Below is a small trained network, with its code and all its weights. Each question gives an input and a class and asks what happens when units are switched off, that is, made to give their printed mean instead of their output.

import numpy as np


def w(rows, s, z=0):
    codes = np.array(rows[::2]) - 128.0
    scale = np.full(codes.shape[1], s)
    scale[-1] = z or s
    return codes * scale


def norm(h):
    return h / np.sqrt((h * h).mean(-1, keepdims=True) + 1e-5)


def f(y):
    return np.maximum(y, 0)


def log_softmax(a):
    a = a - a.max(-1, keepdims=True)
    return a - np.log(np.exp(a).sum(-1, keepdims=True))


def net(x, mask):
    res = np.array(x, float).reshape(1, 5) / 4 @ E
    u = 0
    for l in range(3):
        y = f(norm(res) @ A[l][:, :-1].T + A[l][:, -1])
        res = res + np.where(mask[u : u + 4], y, B[l][:, -1]) @ B[l][:, :-1]
        u += 4
    return log_softmax(norm(res)[-1] @ U[:, :-1].T + U[:, -1])


A, B = {}, {}
E = w([
[244,146,205,172,146,79,83,159],'x0',
[133,154,78,64,125,75,105,254],'x1',
[104,137,85,157,132,158,30,142],'x2',
[80,14,63,191,89,42,126,167],'x3',
[24,112,248,103,254,90,92,121],'x4',
],0.0071)
A[0] = w([
[145,128,92,134,93,185,96,145,142],'L0N1',
[149,123,131,96,157,104,218,133,1],'L0N2',
[123,141,87,188,150,128,52,124,111],'L0N3',
[157,116,159,142,136,69,252,118,96],'L0N4',
],0.013,0.0042)
B[0] = w([
[124,119,150,111,191,48,115,82,228],'L0N1',
[122,177,15,128,209,164,34,177,174],'L0N2',
[100,152,108,154,139,189,66,142,208],'L0N3',
[110,125,109,173,125,172,11,130,254],'L0N4',
],0.011,0.0055)
A[1] = w([
[163,117,167,236,124,71,127,180,129],'L1N1',
[27,104,49,86,108,155,193,101,25],'L1N2',
[233,147,10,155,67,123,177,102,5],'L1N3',
[149,101,132,234,138,167,205,81,131],'L1N4',
],0.012,0.0026)
B[1] = w([
[197,114,91,158,146,187,231,142,230],'L1N1',
[255,132,152,226,145,153,153,193,253],'L1N2',
[84,154,141,129,183,21,109,91,232],'L1N3',
[64,95,205,122,42,187,104,78,203],'L1N4',
],0.011,0.0053)
A[2] = w([
[88,3,96,159,108,119,170,148,53],'L2N1',
[70,88,181,113,195,116,164,179,5],'L2N2',
[151,209,175,77,102,155,153,110,42],'L2N3',
[147,135,109,49,99,65,141,244,71],'L2N4',
],0.017,0.0011)
B[2] = w([
[116,176,114,1,130,104,156,167,253],'L2N1',
[168,129,99,179,112,39,123,46,222],'L2N2',
[114,93,42,76,95,104,191,226,202],'L2N3',
[80,93,218,141,79,221,115,74,223],'L2N4',
],0.013,0.0067)
U = w([
[66,162,33,117,171,166,54,132,153],'0',
[108,129,114,128,156,8,170,54,184],'1',
[105,139,55,24,107,139,225,168,233],'2',
[61,99,185,96,79,197,143,88,51],'3',
[206,144,107,164,142,161,214,181,8],'4',
],0.011,0.0012)

Each question gives the input, the list of numbers given to net, and the class t.
The units are the neurons (one row each of A and B). Each row of codes is followed by its name. A weight is (code - 128) times the scale printed after its matrix; where a second scale follows, it is the last column's (A, B and U).
mask holds one flag per neuron, layer by layer. A switched-off neuron (its flag False) gives its mean, the last column of its row in B, instead of its output. The means were averaged over made-up inputs and are rounded, as every weight is.
A unit's drop is (log p(t) with every unit on - log p(t) with that unit switched off) / (log p(t) with every unit on - log p(t) with every unit switched off).
The circuit of an input: a set's keep is (log p(t) with only the set's units on - log p(t) with every unit switched off) / (log p(t) with every unit on - log p(t) with every unit switched off). Starting from all 12 units, units are removed one at a time, each time the one whose removal leaves the highest keep (on an exact tie, the one counted first), for as long as the keep stays at least 0.8.
circuit, biggest first: the units of the circuit, biggest drop first
unit that matters most: the unit with the biggest drop
top k neurons: the k neurons with the biggest drops, biggest first
top k neurons in layer l: the k neurons of layer l with the biggest drops, biggest first
input [3,-4,6,8,-5], class 2: unit that matters most -> L2N1
input [0,-4,-2,7,-6], class 2: top 2 neurons in layer 0 -> [L0N4, L0N2]
input [4,-8,3,7,3], class 3: top 3 neurons -> [L1N4, L2N3, L0N3]
input [-5,-2,5,6,1], class 2: top 2 neurons -> [L2N1, L0N4]
input [-7,6,6,2,-1], class 4: top 4 neurons -> [L1N2, L0N4, L0N2, L1N3]
input [7,7,6,-7,1], class 2: top 2 neurons -> [L2N3, L0N4]
input [8,3,-8,6,-2], class 0: top 2 neurons -> [L0N4, L0N2]
input [5,-7,5,5,-1], class 3: top 3 neurons in layer 0 -> [L0N4, L0N2, L0N3]
input [8,3,-5,5,-8], class 1: top 2 neurons -> [L1N3, L1N2]
input [-7,7,-2,3,5], class 3: top 2 neurons -> [L2N4, L1N1]
input [-6,0,-8,8,1], class 0: top 4 neurons -> [L0N4, L0N2, L1N1, L2N3]
input [1,-2,-5,-7,-1], class 2: top 2 neurons in layer 1 -> [L1N2, L1N3]
input [-7,6,3,6,-8], class 1: top 3 neurons -> [L1N3, L0N1, L0N4]
input [2,-4,-8,-8,-6], class 0: top 2 neurons in layer 1 -> [L1N3, L1N1]
input [-7,8,-2,-6,2], class 3: top 2 neurons in layer 1 -> [L1N1, L1N4]
input [-3,6,0,-4,4], class 3: unit that matters most -> L2N4
input [0,-6,-8,2,6], class 0: circuit, biggest first -> [L0N4, L0N2]
input [-8,7,5,5,-6], class 4: top 4 neurons -> [L1N2, L0N4, L0N2, L1N4]
input [2,-4,5,-8,2], class 2: circuit, biggest first -> [L2N3, L0N4]
input [-5,-1,-5,0,-5], class 0: top neuron in layer 2 -> [L2N2]
input [6,-1,-1,-8,0], class 2: top 2 neurons -> [L2N3, L1N2]
input [8,1,-4,8,-6], class 2: top 2 neurons in layer 1 -> [L1N1, L1N2]
